Each row is followed by its class.
[ 290   87   75  238  287 -303   38 -104  108  -75  228   58    6 -166
  -52  -17   76 -147 -175    3  122  501  380  -80  218  261  -25 -354
  480  -81  294 -261 -176   89  182] -> mez
[-100  222  -68  400 -194   34  127  131  -40 -274   97   57  172  204
   -8   97   27 -378  263  166  251  703   31  688  -48   34  178   -5
   90  119  -68 -418 -105  -43  131] -> puzet
[ 234  143  132  199  190 -293   70 -109  119 -221  156   64   94 -118
   25   51  -17 -129 -145  117  201  460  303  -72    4  202  -88 -365
  391  -71  130 -168  -52   97  109] -> Padu
[ -16 -154  240 -278  -24  -93  361 -149 -164  258  343  167   74 -220
 -292   15  -88  122  130 -145 -500   94 -335  116  328   39 -343 -258
  172    4  386  135  228  140  289] -> gese
[  43   -7 -293 -322  506 -178  427  -50   28  183  178  -47   28 -114
  142  315 -224   72  336  -49 -549 -145 -283  -76  316  181 -121  446
  230 -102 -230  163  264  395  255] -> gese
[ 155  136  173  162  325 -235  206  -49  131 -181   87  -23   46  -87
  -15  146  -17 -111  -98   66  109  370  181 -154  228  169   38 -264
  578  -92   79 -236    0  179  195] -> miz
[  13  -87   14  -89  547  132  268 -394  152 -369  388  -55   39 -158
    6  234 -327  131    7 -279 -390 -216 -304 -860  104  388 -395 -284
  654   31   65  248  170  118   -1] -> miz
[ -70 -102   57  223 -202  261  146 -168  139  245 -225  -33  122  -39
  254   81  232  -47  171   94  -15  490   88   92  -26  196   78  528
 -289  -61  187   36 -365 -486  422] -> miz
[ 201  256   87  283  164 -221   30 -149  110 -120  188   10   80 -104
  -11  144    4 -165 -148  166  133  407  173   59  128   88  -26 -330
  287 -128  129 -223  -36  144  114] -> Tamir
[   7  -30  230 -259 -203  122 -297   26   89 -234  -31  -26  265   78
    9   59  -79 -191  166  366  364  137 -193  166 -101 -131  -53 -153
  -38  103 -499   63 -212  -27 -155] -> ber
[-321  -51 -246   -6  276 -361  201   65 -231 -147   94  -19    4 -274
    2 -263 -405  -23 -181 -170   78 -265  254 -200  210  233  128  -19
  506  -25 -229   32   -3  362 -171] -> miz
[-268 -320 -475 -342  292  228   73   57 -422  528  102  -13 -234 -524
  311 -789 -234  464   99 -646   42 -686   68    6  162 -227  342  139
 -226    9  315  401 -232  -46  163] -> puzet
[-136 -125   63   35 -319  173 -122   18 -219 -239   -2   82  101  463
 -265  -56  460 -153  472  352  172  320   -7  365    6 -189  104   22
 -216  295  -86 -221 -292 -413  -75] -> kodi
[-353  388 -411  -96   -3 -288  597  -29 -291  -56 -262  127 -226  365
  193  -61   84  -30  -82  466 -213 -149 -352  326   74 -386 -457 -122
 -397    1   39  181  621  189  241] -> Nomu
[ 161  106  167  134  180 -158  138  -88  178 -198  179   74   29   24
   65   92   78 -123 -156  181   60  351  202  -85  151   43  -92 -380
  300  -47  304  -42   34   51  162] -> Nomu
[-286 -472 -112   79  162 -186 -394  183 -191 -218   29   51 -204  127
   18  -84  162 -362  198  418   44  498  184 -108 -364  392 -140    8
  184 -103  234  571 -255 -182    6] -> miz
[ -65  108   43  -95 -266  354 -104  -67   18 -233  -54 -176    6  175
  131   92  204 -129  186  -38 -110  202  -93  127   14   33   63  272
   72  434 -226  -68 -285 -163   63] -> Nomu
[-223  366  -18 -190   -5   57  226  112  -50  -48 -134 -141 -181  375
 -116 -131  281 -142   99  253   51 -183 -233  329  263 -325  263  -24
 -388  -76  351 -282  334  -87  410] -> Padu
[ 132   -2 -307  -95  -87  -34  -83   75 -172  212  265 -149  204   -1
 -155   86 -253  154  177  174  -25 -505 -323  243   44 -475  -17 -155
  -22  -21   81 -453  355  263  -91] -> kodi
[ 161  481 -383  183 -287  364 -258   62  190 -116  -44 -263   13 -144
 -139 -160  -65 -314  -78 -357 -357  145  -50  -99  374  282   19   94
  -45 -178  163 -686   29 -256  -16] -> Tamir
[-236 -108 -230  185 -118  -79  129 -178 -172 -428 -201   28  168  224
  -62 -181  -55  224   40 -309 -111 -159 -115 -234   50  -17 -120  -19
  115  408 -169 -140 -167  -95 -157] -> puzet
[-407  -18 -398   84 -252  474  -20 -220 -472  -72  -66   89  -52  295
  296 -180  350  -53  -87 -526  365  224  405   66  -91  -19 -297  441
 -535  215    8  201 -140 -319 -147] -> Padu
[ 261   37  240  364  192 -322  -44  -64  189 -190  126  -40   67 -140
 -200   76   23 -102 -154  106  166  395  223  -91  104  274   94 -413
  622  -42  227 -431 -165   52  207] -> Tamir
[ 189   38 -187  404  171  162  -52  -77  313 -236  152   87  -41 -133
 -110   81 -168 -417  184  -16 -307  366  -66 -175  -19  237  123   64
   88  138  241  103 -441  -69   57] -> Tamir
[  55 -271    3    1 -159  113 -238  181 -237   90  -77   20  -38   45
  -44 -131  119  -11  161  310  382   25   54  127 -206 -326  -58  -71
  -44   14  122   42  -15  -33  -75] -> gese
[ 207  136  150  232  234  -86  102  -52  203 -285  139   44   82  -62
   21   93   36 -140 -154  -78  239  459  404 -225  183  248   67 -237
  535    0  133 -275 -171  -31  150] -> miz
[   7 -235   46 -126 -319   78    1  150 -109  -89 -126   43  161   39
 -241  -37    1  150  245  -44  253  138 -209  296    4 -282  -57    9
  -93  309 -266 -278  -23   96  -61] -> Tamir
[-137   26 -104  -72  115  261  178  -92  -23 -360  103 -124 -193  174
  265   72  247   81  286  -44 -113  257 -145   75    4   59    7   90
  156  394  -99   61 -111  -66   95] -> mez
[-187    9 -154  154  -46  -74  113  -78  -18 -298 -198  -17   -2  270
  -34 -126    0   75  -86 -133  199   55 -100  -60   36   66  -47 -181
  -18   92 -172 -201  -30  -72  -33] -> gese
[-187   49 -202  207   69  -93  265 -188 -186 -152 -145   48   35  214
   65  -60   80  231 -138 -323  -26  -91  128 -132  101   23 -135  116
   82  130  -47  -94   82  -13   51] -> mez
[ 248  194  144  185   72 -158 -115 -125  131  -84  180  -20  172  -90
  -62  195   21 -155 -126   94   -1  354  215   25    8   76 -101 -248
  270  -37  172 -232  -15   30   76] -> puzet
[-300    0 -134  155   89  -49  166   12  -24  -99  -43  -22  -36  217
  -85  -61 -157  190 -152 -152   83 -100 -162  -61   13 -118 -251 -307
   77   61  -24 -117  236 -118 -135] -> puzet
[-114 -135 -137  286  -99 -161  -23   -9 -152  -65 -106 -129   48   95
 -210 -176 -170  133 -195 -291  152 -227  -65  -84  -66  -78  115 -239
  225  157  -86 -465  -32  165 -233] -> mez
[  61  -32   39  -14  114 -239  325  -15  -51    2  -71    7  -32  141
 -268   73   36  117  237  262  147   42  -72  175  228 -228   11 -192
  108   72  -98 -277   90   27  -87] -> kodi
[ -37   89  -51  -87 -213  -15 -356 -160 -391  -22   55  104  237  213
  -61   57  330 -388  474  525  -88  384   20   -5   42 -166  147  362
 -490 -229  178  367 -307   -1  107] -> mez
[-274   77 -209  184  -41   56  342 -163 -100 -265    1  -35    3  396
   83   96    0   66  -40   57  -88  -10 -193 -148   -6 -131 -191 -158
   87  143 -247 -109  222   45 -203] -> kodi
[-140  -69 -378  304 -122   20  176 -166 -210  -92 -120    4   -5   81
   29 -195  -81  233 -192 -312  247 -163  238 -142   50  -42  -76   20
   39  158  122 -186  -39 -104    3] -> Padu
[  51  221  228 -188  109 -118  296  149   -1 -133  -56  -44 -173  420
 -170  141  502  -55  238  233 -146  326 -247  270  251 -259   -6 -327
  -10   57  216 -441  338  -48  180] -> mez
[ 264  163  139  182  309 -266    4  -32  144 -190   56    6   44  -98
  -57   48   18 -153 -197  -71  212  442  322 -163  156  191   10 -347
  492 -100  212 -293  -64  117  205] -> mez
[-123  118  -32 -109   57  236  139  -81  -69  -94   44 -112    8   64
  291  150  109   -5   70 -254 -193  149  -20  -74  -35   69  -87  323
  179  274 -218   38  -30   32   57] -> miz
[-124  141   95   61 -174  286  -75 -161   75 -305  246 -179   90  144
   61  201   89 -134   -8   -3 -252  118 -166   10  -45  116  -75   24
  232  339 -319 -151  -56   43 -162] -> Nomu
[-239 -124 -133  196  -49 -132  141  -32 -153 -119  -70   26   48  219
  -34 -154  -10  128  -60 -179    1   51  -52  -90 -122  -31 -108 -128
   51  172 -136 -154  -10  -22 -154] -> Padu
[ 169  538   71  353  181  130 -231  -89  294 -380  -98 -250   23   97
  -10  -33  278 -464   28 -237 -279   59 -213  -71  737  385  424   86
  263  -55  216 -612 -476 -130  237] -> gese
[ 129  120  176 -105  366  195   71 -100   87  177  243 -219  106 -345
  521  139   84  102   -8 -174  -84 -240  174   45  126 -127  408   61
   34 -308  525    0  165  115  275] -> mez
[-166  104  -91 -100   78  182  180 -114  -78 -297  212  -42   -2  207
  218   60   78  101  161 -117  -62   56 -136  114   -3  -84 -120   63
   93  357 -141   72   61   64  -11] -> puzet
[ -87 -301 -148   47  -17  234  199   52  -78  182  395   21   11 -394
   50  167 -396 -164  -31  -21 -377 -352 -226  -16   59   81    2  -94
  367  -59   80  109  169  340  -67] -> ber
[-107  142   25  -59  -10  424   78 -107   25 -360   93 -213  -60  169
  226   19  215  -25  311  -41  -51  117 -174  266   17  -78  199   94
   54  366  -85  -88 -121 -102   49] -> mez
[ 233   66  153  167  248 -288  -42  -61   90 -111  122   63   48 -183
   37  -17   59  -59 -218  -47  147  281  380 -108  111  171   -5 -291
  383  -86  282 -115 -113   67  144] -> Tamir
[ 227  181  109  179  221 -221 -140  -77  196 -183  271  -19   83 -117
  -51   70   -8 -258 -163  139  152  408  351 -100  125  304   67 -381
  458 -141  158 -237 -168  -16  114] -> puzet
[-334   40 -255   26   24  121  288 -303 -233 -301  -30 -137  227  216
  167   70 -128  150  111 -216  -73 -317 -128 -218   27 -179   40  109
   28  183 -206  -52   98   50 -109] -> Tamir
[-202    6 -240  304   51 -115  -20  -89 -134 -148 -139  -30  145    9
  -94 -131 -326  145 -243 -337  151 -342  -26 -270  -32  -56  -28 -169
  107   29 -165 -197   19   84 -233] -> Nomu
[-423   71 -149 -824  362 -339   22  173  -96  121   82  -73   94  242
  236 -115 -234 -199  446  302 -317   -7 -536  -33 -188 -166   -5   22
 -505 -267 -320  575  174  124  -50] -> Padu
[ -16  249   82  168 -215  270 -242  -79   -2 -181  117 -193    0  135
   49  147  254 -197  109  173  -28  201 -114  298 -139   51   25   46
  116  300   66 -275 -205 -246  132] -> miz
[-110 -168 -226   17  -78  -97   -1  207 -248 -126  -85  -76  156  153
 -418   69   20  218  330 -225   -6   83  -56   76  379 -154   23  102
  244  250 -470 -617   -3   50 -296] -> Nomu
[ 241  227  204  335   61 -203  -95 -128  153 -155  138  -24  148  -70
 -124   97   25 -164 -209  188  263  282  291  -89  151  146  106 -320
  353 -161  229 -363 -122   10  153] -> Padu
[ -28 -324 -121  451 -193  131   -9 -191 -374   88 -291   -5  153  -61
 -231  -52  120  -18  641  -25 -464 -371 -433  498 -354 -224  236  614
 -421  300  448  -19 -199  -36  138] -> puzet
[-219  -83 -159  106 -114   39  183 -164 -225 -165  -69   74   84  310
   79    4   27   87  -91 -120   78  -64   42  -64 -207 -187 -240   -3
  -87  184  -96   82  164   27 -131] -> Tamir
[-379   26 -259  127  -16  110  432 -263 -131 -285 -148  -25  110  317
  238    5 -154  210  -16  -74   21 -155 -189 -198   -5 -282 -208  -86
  -46  208 -144  118  135  -61  -61] -> Padu
[-272    9 -109  121  -92   44  260 -110  -73 -290  -29   84   39  312
  142  -70  -21  198 -153 -223  -73   -8 -134 -158   17 -100 -331 -119
   17  212  -89   97  160   11 -130] -> Padu
[ 230  212  182  261  113 -137  -20 -121  187 -195  233  -20  115 -171
  -12  166  -47 -148 -220  146  156  301  340  -76  104  210  -10 -280
  487  -74   98 -248  -49   72   23] -> mez
[-159  183 -175  -25   76  365  146 -123 -106 -402  -47 -142  -56  103
  250  -72  202   28  244 -298  -88   50 -104   22   63  -55   85  197
   21  430 -116 -119 -145 -100   49] -> gese
[-409    6 -303 -173  166  -12  326 -247 -313 -618 -172   65  -22  238
   46 -571   30   52  307 -293 -166 -412 -140 -190  398  -19  157   89
 -192  240   63  302 -184  -50  -61] -> Padu
[ 235 -179   -2  -53  -76 -126  -29  259   31  -95  -20  284   16  272
   17  -93  352 -179  277  371  244  899  142  207   50 -296 -219 -159
 -120  158  211   45 -233  -91  171] -> Tamir
[ 151  -55  108    3 -112  -10 -116   78  -63   25   31 -113  180   24
    9   87   88  120  250  517  372   35   42  172  -99 -324  287 -120
  182   37  -80 -314 -119  -54  153] -> miz
[-188   54 -152  227   31 -213  179 -132 -219  -69 -136   86  115  171
   56 -114    6   22 -199  -83   66  -97  -38  -90  -33 -124 -150  -72
 -105  -31  -48  -82  136  197  -69] -> puzet
[-192 -309 -363  -36 -141 -206  317 -111 -628   31   76  389  151 -199
   68 -608   23 -184  151   65  -69 -345   27  245 -201  -64  -71  106
 -614 -148  221  223  159  373 -181] -> mez
[-211  251  -42  -52 -254  425   86 -139  -41 -241   16 -164    2   82
  233    4   97  -67  127   34   12  -92    3  118  -97    8  231  354
  -98  302 -231  -26 -126 -153   17] -> mez
[-184  -19 -221  325  -52   53  167 -126 -174 -152 -143  -32   -9  195
  -73 -114   -9  151  -77 -173  177  -84  -35 -164   78 -133 -117  -34
   98  203  -57 -269  -29  -67 -137] -> ber
[-246  -14 -281  253  210 -181  488 -154 -140 -266 -170   60   20  322
  -51   17  -56  101   -8 -153   -4   22  -46 -342  199    9 -232   39
  228  155 -246 -145   98   89 -118] -> gese
